Below are the code and all the weights of a small trained network. Each question names an input and a target symbol and asks about switching units off, where a switched-off unit gives its printed mean instead of its output.

import numpy as np


def w(rows, s, z=0):
    codes = np.array(rows[::2]) - 128.0
    scale = np.full(codes.shape[1], s)
    scale[-1] = z or s
    return codes * scale


def norm(h):
    return h / np.sqrt((h * h).mean(-1, keepdims=True) + 1e-5)


def f(y):
    return y / 2 * (1 + np.tanh(0.7978845608 * (y + 0.044715 * y**3)))


def softmax(a):
    e = np.exp(a - a.max(-1, keepdims=True))
    return e / e.sum(-1, keepdims=True)


def log_softmax(a):
    a = a - a.max(-1, keepdims=True)
    return a - np.log(np.exp(a).sum(-1, keepdims=True))


def net(x, mask):
    ids = ['αγδεζθλμπστφψ'.index(c) for c in x.split()]
    T = len(ids)
    res = E[ids] + P[:T]
    u = 0
    for l in range(2):
        q, k, v = (norm(res) @ M[l].T for M in (Q, K, V))
        z = softmax(np.where(np.tri(T) > 0, q @ k.T / 2**0.5, -1e9)) @ v
        res = res + np.where(mask[u], z, O[l][:, -1]) @ O[l][:, :-1]
        u += 1
        y = f(norm(res) @ A[l][:, :-1].T + A[l][:, -1])
        res = res + np.where(mask[u : u + 8], y, B[l][:, -1]) @ B[l][:, :-1]
        u += 8
    return log_softmax(norm(res)[-1] @ U[:, :-1].T + U[:, -1])


Q, K, V, O, A, B = {}, {}, {}, {}, {}, {}
E = w([
[148,128,73,183,146,110],'α',
[159,89,96,206,126,106],'γ',
[55,126,122,7,57,162],'δ',
[126,113,130,195,78,168],'ε',
[34,150,113,6,87,151],'ζ',
[84,67,38,109,75,91],'θ',
[186,201,116,93,186,151],'λ',
[61,115,123,111,79,180],'μ',
[80,123,111,131,119,191],'π',
[117,159,99,152,164,175],'σ',
[162,35,94,62,60,133],'τ',
[195,202,168,120,51,198],'φ',
[75,134,121,79,144,178],'ψ',
],0.014)
P = w([
[119,128,81,89,228,85],'0',
[107,88,35,172,73,193],'1',
[187,210,79,79,13,125],'2',
[153,120,181,167,125,168],'3',
[118,88,11,182,108,184],'4',
[244,210,108,70,28,72],'5',
[86,105,175,90,116,146],'6',
],0.012)
Q[0] = w([
[217,175,254,48,231,184],'0.h0',
[139,23,186,119,245,160],'0.h0',
],0.0056)
K[0] = w([
[169,180,125,166,10,168],'0.h0',
[137,100,111,110,92,87],'0.h0',
],0.011)
V[0] = w([
[245,151,177,100,73,144],'0.h0',
[72,123,128,168,151,156],'0.h0',
],0.011)
O[0] = w([
[40,58,222,240,2,232,96],'0.h0',
[107,177,78,214,95,204,4],'0.h0',
],0.0048,0.0026)
A[0] = w([
[156,254,192,64,143,3,55],'0.n0',
[165,176,35,161,117,64,154],'0.n1',
[188,149,161,75,225,137,80],'0.n2',
[237,79,98,123,106,100,129],'0.n3',
[140,178,173,198,125,150,87],'0.n4',
[148,61,50,102,182,97,252],'0.n5',
[124,131,105,72,136,143,155],'0.n6',
[124,185,167,138,248,76,146],'0.n7',
],0.008,0.0019)
B[0] = w([
[57,109,130,221,69,132,164],'0.n0',
[142,177,206,3,101,242,202],'0.n1',
[137,114,83,182,134,102,136],'0.n2',
[63,252,91,119,174,152,236],'0.n3',
[142,66,171,192,192,155,130],'0.n4',
[37,71,215,186,114,175,254],'0.n5',
[119,172,76,249,178,137,189],'0.n6',
[102,26,227,36,64,113,134],'0.n7',
],0.0067,0.0056)
Q[1] = w([
[200,142,154,191,209,61],'1.h0',
[188,153,254,43,99,64],'1.h0',
],0.0071)
K[1] = w([
[177,153,128,183,126,136],'1.h0',
[152,152,165,78,15,254],'1.h0',
],0.008)
V[1] = w([
[89,215,240,124,116,14],'1.h0',
[45,2,184,96,228,188],'1.h0',
],0.0063)
O[1] = w([
[144,188,106,250,68,164,75],'1.h0',
[138,140,180,189,144,83,254],'1.h0',
],0.016,0.0088)
A[1] = w([
[160,42,169,86,208,118,5],'1.n0',
[20,102,170,127,127,77,157],'1.n1',
[119,204,92,184,69,207,148],'1.n2',
[82,96,255,191,147,126,181],'1.n3',
[187,155,68,227,156,150,161],'1.n4',
[79,204,124,204,166,124,73],'1.n5',
[79,111,156,92,164,235,184],'1.n6',
[215,145,131,34,151,66,79],'1.n7',
],0.0089,0.003)
B[1] = w([
[89,101,110,135,68,178,166],'1.n0',
[205,139,157,200,142,211,209],'1.n1',
[98,70,54,153,163,118,153],'1.n2',
[194,254,162,104,113,141,255],'1.n3',
[45,71,110,95,81,113,141],'1.n4',
[100,102,123,36,88,123,158],'1.n5',
[225,98,109,191,127,120,178],'1.n6',
[21,147,119,119,114,51,164],'1.n7',
],0.0088,0.01)
U = w([
[213,185,201,170,148,118,152],'α',
[213,122,117,59,54,179,95],'γ',
[124,2,174,104,137,162,216],'δ',
[37,132,142,136,120,139,139],'ε',
[85,134,152,151,101,120,2],'ζ',
[98,128,123,238,46,50,122],'θ',
[121,117,100,116,169,139,95],'λ',
[178,126,76,127,152,115,86],'μ',
[91,141,157,30,126,49,142],'π',
[104,131,47,183,92,193,130],'σ',
[88,74,110,174,132,115,177],'τ',
[187,102,66,117,184,138,116],'φ',
[143,136,96,109,180,127,75],'ψ',
],0.0098,0.0031)

Each question gives the input, a string of symbols that net reads in full, and the target symbol t.
The units are the heads (2 rows each of Q, K, V and O) and the neurons (one row each of A and B). Each row of codes is followed by its name. A weight is (code - 128) times the scale printed after its matrix; where a second scale follows, it is the last column's (O, A, B and U).
mask holds one flag per unit, layer by layer, with each layer's heads first. A switched-off unit (its flag False) gives its mean, the last column of its rows in O or B, instead of its output. The means were averaged over made-up inputs and are rounded, as every weight is.
A unit's drop is (log p(t) with every unit on - log p(t) with that unit switched off) / (log p(t) with every unit on - log p(t) with every unit switched off).
The circuit of an input: a set's keep is (log p(t) with only the set's units on - log p(t) with every unit switched off) / (log p(t) with every unit on - log p(t) with every unit switched off). Starting from the 12 units with the biggest drops (on a tie, the unit counted first), units are removed one at a time, each time the one whose removal leaves the highest keep (on an exact tie, the one counted first), for as long as the keep stays at least 0.8.
units of the circuit, in order: the units of the circuit, biggest drop first
k most important neurons: the k neurons with the biggest drops, biggest first
k most important neurons of layer l: the k neurons of layer l with the biggest drops, biggest first
input τ τ λ, target π: units of the circuit, in order	(1.h0, 1.n7)
input φ θ α γ α φ, target γ: units of the circuit, in order	(1.h0)
input τ θ θ τ ε, target α: units of the circuit, in order	(1.h0, 1.n3)
input δ γ δ θ τ, target σ: 2 most important neurons	(0.n7, 0.n5)
input φ ψ τ μ ζ, target δ: 2 most important neurons	(1.n3, 0.n3)
input ε φ λ τ σ, target φ: 4 most important neurons	(0.n1, 1.n6, 1.n3, 1.n1)
input π τ τ, target π: 2 most important neurons	(1.n7, 0.n5)
input φ φ λ τ θ, target δ: units of the circuit, in order	(1.h0, 0.n5)
input φ δ φ σ τ, target δ: units of the circuit, in order	(1.h0, 1.n3)
input ε τ τ τ τ γ, target π: 2 most important neurons of layer 0	(0.n1, 0.n5)
input φ τ ζ τ τ α, target π: 4 most important neurons	(0.n5, 1.n1, 1.n7, 1.n3)
input τ λ λ τ α ε, target π: 2 most important neurons of layer 0	(0.n5, 0.n1)
input δ τ δ α τ, target σ: 2 most important neurons of layer 0	(0.n7, 0.n5)
input λ τ ζ σ τ λ, target π: units of the circuit, in order	(1.n7, 1.h0)
input λ α τ π ε, target θ: 2 most important neurons	(0.n7, 1.n4)
input λ τ γ τ λ, target θ: units of the circuit, in order	(1.h0, 0.n7, 1.n4, 0.n2)
input θ φ θ, target π: 2 most important neurons	(1.n1, 0.n1)
input δ λ τ τ ζ, target σ: 2 most important neurons	(0.n6, 0.n7)
input τ τ δ γ φ ε, target γ: 2 most important neurons of layer 0	(0.n6, 0.n1)
input ε τ δ θ λ, target φ: units of the circuit, in order	(0.h0, 1.n3, 1.n6, 1.h0)
input λ λ τ τ α π δ, target α: 2 most important neurons	(0.n7, 0.n1)
input λ τ μ λ ε δ π, target α: 2 most important neurons	(0.n7, 0.n3)
input φ τ τ φ φ λ, target γ: most important neuron of layer 0	(0.n5)
input τ σ τ τ θ, target α: 2 most important neurons	(0.n5, 1.n3)
input λ π α δ α τ, target π: most important neuron	(1.n7)
